Below are the code and all the weights of a small trained network. Each question names an input and a class and asks about switching units off, where a switched-off unit gives its printed mean instead of its output.

import numpy as np


def w(rows, s, z=0):
    codes = np.array(rows[::2]) - 128.0
    scale = np.full(codes.shape[1], s)
    scale[-1] = z or s
    return codes * scale


def norm(h):
    return h / np.sqrt((h * h).mean(-1, keepdims=True) + 1e-5)


def f(y):
    return np.maximum(y, 0)


def log_softmax(a):
    a = a - a.max(-1, keepdims=True)
    return a - np.log(np.exp(a).sum(-1, keepdims=True))


def net(x, mask):
    res = np.array(x, float).reshape(1, 7) / 4 @ E
    u = 0
    for l in range(3):
        y = f(norm(res) @ A[l][:, :-1].T + A[l][:, -1])
        res = res + np.where(mask[u : u + 6], y, B[l][:, -1]) @ B[l][:, :-1]
        u += 6
    return log_softmax(norm(res)[-1] @ U[:, :-1].T + U[:, -1])


A, B = {}, {}
E = w([
[100,226,104,80],'x0',
[255,106,172,3],'x1',
[129,127,128,126],'x2',
[203,122,38,172],'x3',
[126,124,125,123],'x4',
[125,122,126,122],'x5',
[123,125,125,128],'x6',
],0.0067)
A[0] = w([
[193,50,152,215,26],'L0N0',
[206,108,43,164,27],'L0N1',
[130,142,139,79,125],'L0N2',
[136,50,132,133,61],'L0N3',
[150,245,59,81,56],'L0N4',
[186,141,10,156,3],'L0N5',
],0.011,0.0054)
B[0] = w([
[105,18,154,99,218],'L0N0',
[97,177,210,126,218],'L0N1',
[89,119,109,191,205],'L0N2',
[117,85,154,94,168],'L0N3',
[65,121,130,25,253],'L0N4',
[27,168,249,162,216],'L0N5',
],0.012,0.004)
A[1] = w([
[232,96,71,1,234],'L1N0',
[77,160,106,72,158],'L1N1',
[152,127,176,81,101],'L1N2',
[91,76,85,201,247],'L1N3',
[103,172,96,69,83],'L1N4',
[87,101,175,152,247],'L1N5',
],0.0093,0.0014)
B[1] = w([
[158,130,66,229,204],'L1N0',
[100,94,140,177,220],'L1N1',
[141,177,121,185,191],'L1N2',
[255,133,133,149,204],'L1N3',
[222,97,121,104,190],'L1N4',
[152,74,132,79,254],'L1N5',
],0.0097,0.006)
A[2] = w([
[141,78,253,109,160],'L2N0',
[42,128,178,96,147],'L2N1',
[93,137,69,234,90],'L2N2',
[61,230,2,33,220],'L2N3',
[217,152,192,70,221],'L2N4',
[205,82,66,140,251],'L2N5',
],0.0097,0.0021)
B[2] = w([
[82,195,111,98,254],'L2N0',
[98,156,110,235,213],'L2N1',
[241,205,61,108,172],'L2N2',
[231,2,150,6,193],'L2N3',
[82,186,121,216,178],'L2N4',
[120,175,101,62,191],'L2N5',
],0.0088,0.0086)
U = w([
[79,167,159,151,211],'0',
[147,5,136,28,161],'1',
[252,191,35,166,5],'2',
],0.012,0.0032)

Each question gives the input, the list of numbers given to net, and the class t.
The units are the neurons (one row each of A and B). Each row of codes is followed by its name. A weight is (code - 128) times the scale printed after its matrix; where a second scale follows, it is the last column's (A, B and U).
mask holds one flag per neuron, layer by layer. A switched-off neuron (its flag False) gives its mean, the last column of its row in B, instead of its output. The means were averaged over made-up inputs and are rounded, as every weight is.
A unit's drop is (log p(t) with every unit on - log p(t) with that unit switched off) / (log p(t) with every unit on - log p(t) with every unit switched off).
The circuit of an input: a set's keep is (log p(t) with only the set's units on - log p(t) with every unit switched off) / (log p(t) with every unit on - log p(t) with every unit switched off). Starting from the 12 units with the biggest drops (on a tie, the unit counted first), units are removed one at a time, each time the one whose removal leaves the highest keep (on an exact tie, the one counted first), for as long as the keep stays at least 0.8.
circuit, biggest first: the units of the circuit, biggest drop first
most important unit: the unit with the biggest drop
k most important neurons: the k neurons with the biggest drops, biggest first
k most important neurons of layer l: the k neurons of layer l with the biggest drops, biggest first
drop of u: that unit's drop, to one decimal
input [-7,0,2,-8,3,5,5], class 0: circuit, biggest first -> [L2N3]
input [5,-3,-2,-2,5,8,2], class 1: circuit, biggest first -> [L2N3 L0N5]
input [7,0,-4,-5,6,3,-2], class 1: circuit, biggest first -> [L2N3 L0N5]
input [5,-5,-7,3,3,1,4], class 1: circuit, biggest first -> [L2N3 L0N4]
input [-6,6,-5,-8,6,7,-7], class 0: circuit, biggest first -> [L2N3 L2N4]
input [6,-5,-5,5,3,-8,-1], class 1: circuit, biggest first -> [L0N4 L2N3]
input [-4,6,-4,-4,0,8,4], class 2: 2 most important neurons -> [L0N5 L1N0]
input [-5,-6,-3,0,-5,-2,4], class 2: 4 most important neurons -> [L0N4 L1N3 L2N3 L0N5]
input [-1,8,4,-6,-5,4,7], class 2: 2 most important neurons of layer 1 -> [L1N0 L1N2]
input [-1,-3,7,-1,-3,1,-5], class 2: 3 most important neurons -> [L0N5 L0N4 L0N1]
input [-7,-5,1,8,-2,1,-7], class 0: 2 most important neurons -> [L0N5 L0N1]
input [-2,4,8,-3,-3,1,4], class 2: 3 most important neurons of layer 0 -> [L0N5 L0N1 L0N0]
input [-7,8,3,-2,4,5,-4], class 2: 3 most important neurons of layer 2 -> [L2N3 L2N4 L2N5]
input [-5,0,6,7,6,3,7], class 0: most important unit -> L0N1
input [2,3,-4,-4,-3,4,6], class 0: 2 most important neurons -> [L0N2 L1N0]
input [-2,-5,-7,7,-2,-8,0], class 0: 2 most important neurons of layer 0 -> [L0N5 L0N1]
input [6,-1,-7,-5,-2,6,1], class 1: 2 most important neurons -> [L2N3 L0N5]
input [3,6,-6,7,6,-5,-3], class 0: 2 most important neurons of layer 0 -> [L0N5 L0N1]
input [2,5,-7,8,1,-1,7], class 0: drop of L0N5 -> 0.2
input [-6,-5,-5,4,-4,3,6], class 1: drop of L1N3 -> 0.2
input [0,-6,6,-5,-7,3,2], class 2: drop of L0N1 -> 0.4
input [3,3,-5,-4,5,5,-5], class 0: most important unit -> L0N2
